Below are the code and all the weights of a small trained network. Each question names an input and a target symbol and asks about switching units off, where a switched-off unit gives its printed mean instead of its output.

import numpy as np


def w(rows, s, z=0):
    codes = np.array(rows[::2]) - 128.0
    scale = np.full(codes.shape[1], s)
    scale[-1] = z or s
    return codes * scale


def norm(h):
    return h / np.sqrt((h * h).mean(-1, keepdims=True) + 1e-5)


def f(y):
    return y / 2 * (1 + np.tanh(0.7978845608 * (y + 0.044715 * y**3)))


def softmax(a):
    e = np.exp(a - a.max(-1, keepdims=True))
    return e / e.sum(-1, keepdims=True)


def log_softmax(a):
    a = a - a.max(-1, keepdims=True)
    return a - np.log(np.exp(a).sum(-1, keepdims=True))


def net(x, mask):
    ids = ['βγδεζηθλμξπστφψω'.index(c) for c in x.split()]
    T = len(ids)
    res = E[ids] + P[:T]
    r = norm(res)
    for j in range(2):
        rows = slice(4 * j, 4 * j + 4)
        q, k, v = (r @ M[0][rows].T for M in (Q, K, V))
        z = softmax(np.where(np.tri(T) > 0, q @ k.T / 4**0.5, -1e9)) @ v
        o = O[0][rows]
        res = res + np.where(mask[j], z, o[:, -1]) @ o[:, :-1]
    y = f(norm(res) @ A[0][:, :-1].T + A[0][:, -1])
    res = res + np.where(mask[2:6], y, B[0][:, -1]) @ B[0][:, :-1]
    return log_softmax(norm(res)[-1] @ U[:, :-1].T + U[:, -1])


Q, K, V, O, A, B = {}, {}, {}, {}, {}, {}
E = w([
[145,66,104],'β',
[154,212,209],'γ',
[232,89,124],'δ',
[144,64,111],'ε',
[5,64,66],'ζ',
[35,166,155],'η',
[94,190,232],'θ',
[86,184,251],'λ',
[92,189,238],'μ',
[220,175,128],'ξ',
[184,137,191],'π',
[176,167,141],'σ',
[151,49,78],'τ',
[252,63,133],'φ',
[143,166,212],'ψ',
[147,183,196],'ω',
],0.0044)
P = w([
[99,136,105],'0',
[141,66,253],'1',
[99,135,103],'2',
[128,71,206],'3',
[104,137,100],'4',
[127,68,185],'5',
[109,137,97],'6',
[127,70,172],'7',
[114,138,99],'8',
[127,71,163],'9',
[114,139,94],'10',
[128,72,156],'11',
],0.0043)
Q[0] = w([
[121,113,108],'h0',
[72,105,127],'h0',
[152,112,94],'h0',
[113,90,84],'h0',
[227,179,166],'h1',
[121,115,139],'h1',
[21,254,152],'h1',
[49,52,104],'h1',
],0.016)
K[0] = w([
[126,109,124],'h0',
[97,87,172],'h0',
[147,109,86],'h0',
[126,71,114],'h0',
[227,196,158],'h1',
[113,116,138],'h1',
[1,207,230],'h1',
[44,45,99],'h1',
],0.016)
V[0] = w([
[78,50,88],'h0',
[52,149,129],'h0',
[44,93,107],'h0',
[118,54,111],'h0',
[169,1,89],'h1',
[31,163,57],'h1',
[126,59,79],'h1',
[135,142,143],'h1',
],0.004)
O[0] = w([
[186,9,64,230],'h0',
[48,129,98,211],'h0',
[106,59,66,252],'h0',
[192,50,81,192],'h0',
[185,182,252,170],'h1',
[252,41,62,227],'h1',
[210,135,192,182],'h1',
[96,130,114,108],'h1',
],0.0045,0.0015)
A[0] = w([
[171,113,45,186],'n0',
[74,92,182,126],'n1',
[229,149,254,5],'n2',
[144,76,240,25],'n3',
],0.0089,0.003)
B[0] = w([
[137,193,115,252],'n0',
[173,125,169,217],'n1',
[147,67,97,204],'n2',
[47,251,214,195],'n3',
],0.015,0.0027)
U = w([
[221,171,114,86],'β',
[69,91,118,61],'γ',
[97,136,122,22],'δ',
[203,168,127,54],'ε',
[157,245,92,97],'ζ',
[194,165,134,41],'η',
[97,157,51,161],'θ',
[63,112,104,88],'λ',
[55,111,98,95],'μ',
[166,43,43,245],'ξ',
[113,180,114,50],'π',
[179,18,156,96],'σ',
[90,151,111,42],'τ',
[102,162,122,44],'φ',
[158,71,216,204],'ψ',
[87,203,236,255],'ω',
],0.011,0.0039)

Each question gives the input, a string of symbols that net reads in full, and the target symbol t.
The units are the heads (4 rows each of Q, K, V and O) and the neurons (one row each of A and B). Each row of codes is followed by its name. A weight is (code - 128) times the scale printed after its matrix; where a second scale follows, it is the last column's (O, A, B and U).
mask holds one flag per unit, heads first, then neurons. A switched-off unit (its flag False) gives its mean, the last column of its rows in O or B, instead of its output. The means were averaged over made-up inputs and are rounded, as every weight is.
A unit's drop is (log p(t) with every unit on - log p(t) with that unit switched off) / (log p(t) with every unit on - log p(t) with every unit switched off).
The circuit of an input: a set's keep is (log p(t) with only the set's units on - log p(t) with every unit switched off) / (log p(t) with every unit on - log p(t) with every unit switched off). Starting from all 6 units, units are removed one at a time, each time the one whose removal leaves the highest keep (on an exact tie, the one counted first), for as long as the keep stays at least 0.8.
units of the circuit, in order: the units of the circuit, biggest drop first
unit that matters most: the unit with the biggest drop
k most important neurons: the k neurons with the biggest drops, biggest first
which heads matter: for each layer, one digit per head in row order, 1 if its drop is at least 0.15 and else 0, layers parted by /
drop of u: that unit's drop, to one decimal
input η λ ζ ζ ζ γ ζ μ ξ η ε η, target σ: units of the circuit, in order -> n3; h1
input ζ ζ ζ ζ, target ξ: units of the circuit, in order -> h0
input ε ε τ ζ, target ω: units of the circuit, in order -> h1; n3
input μ ζ η π λ ζ η η, target σ: units of the circuit, in order -> h1; n3
input ζ θ η λ τ ζ ξ ζ ζ θ π, target ω: units of the circuit, in order -> h1; n0
input ω μ η ζ, target ω: 2 most important neurons -> n3; n2
input ζ ε ζ ζ, target σ: 2 most important neurons -> n3; n2
input λ λ μ ζ τ ξ ζ ζ τ ξ θ φ, target ω: units of the circuit, in order -> n3; h1
input ζ ζ η η η η θ η ζ μ η η, target ξ: which heads matter -> 01
input ζ λ φ δ, target ω: which heads matter -> 01
input ξ ψ ζ ζ ζ μ θ π, target ω: which heads matter -> 00
input ζ ξ ζ ζ, target σ: which heads matter -> 11
input ζ ζ ζ η ξ β η ζ ζ ξ δ, target σ: 2 most important neurons -> n2; n3
input ζ ζ π ζ ζ ξ, target ω: unit that matters most -> h1
input ζ ζ η η, target ψ: 3 most important neurons -> n1; n2; n3
input ζ β σ ζ η τ ζ ζ ζ, target ξ: drop of n1 -> 0.0
input ζ σ ξ η ζ δ ξ ξ, target σ: drop of n2 -> 2.0
input ζ τ ψ β, target ω: drop of n3 -> 1.5
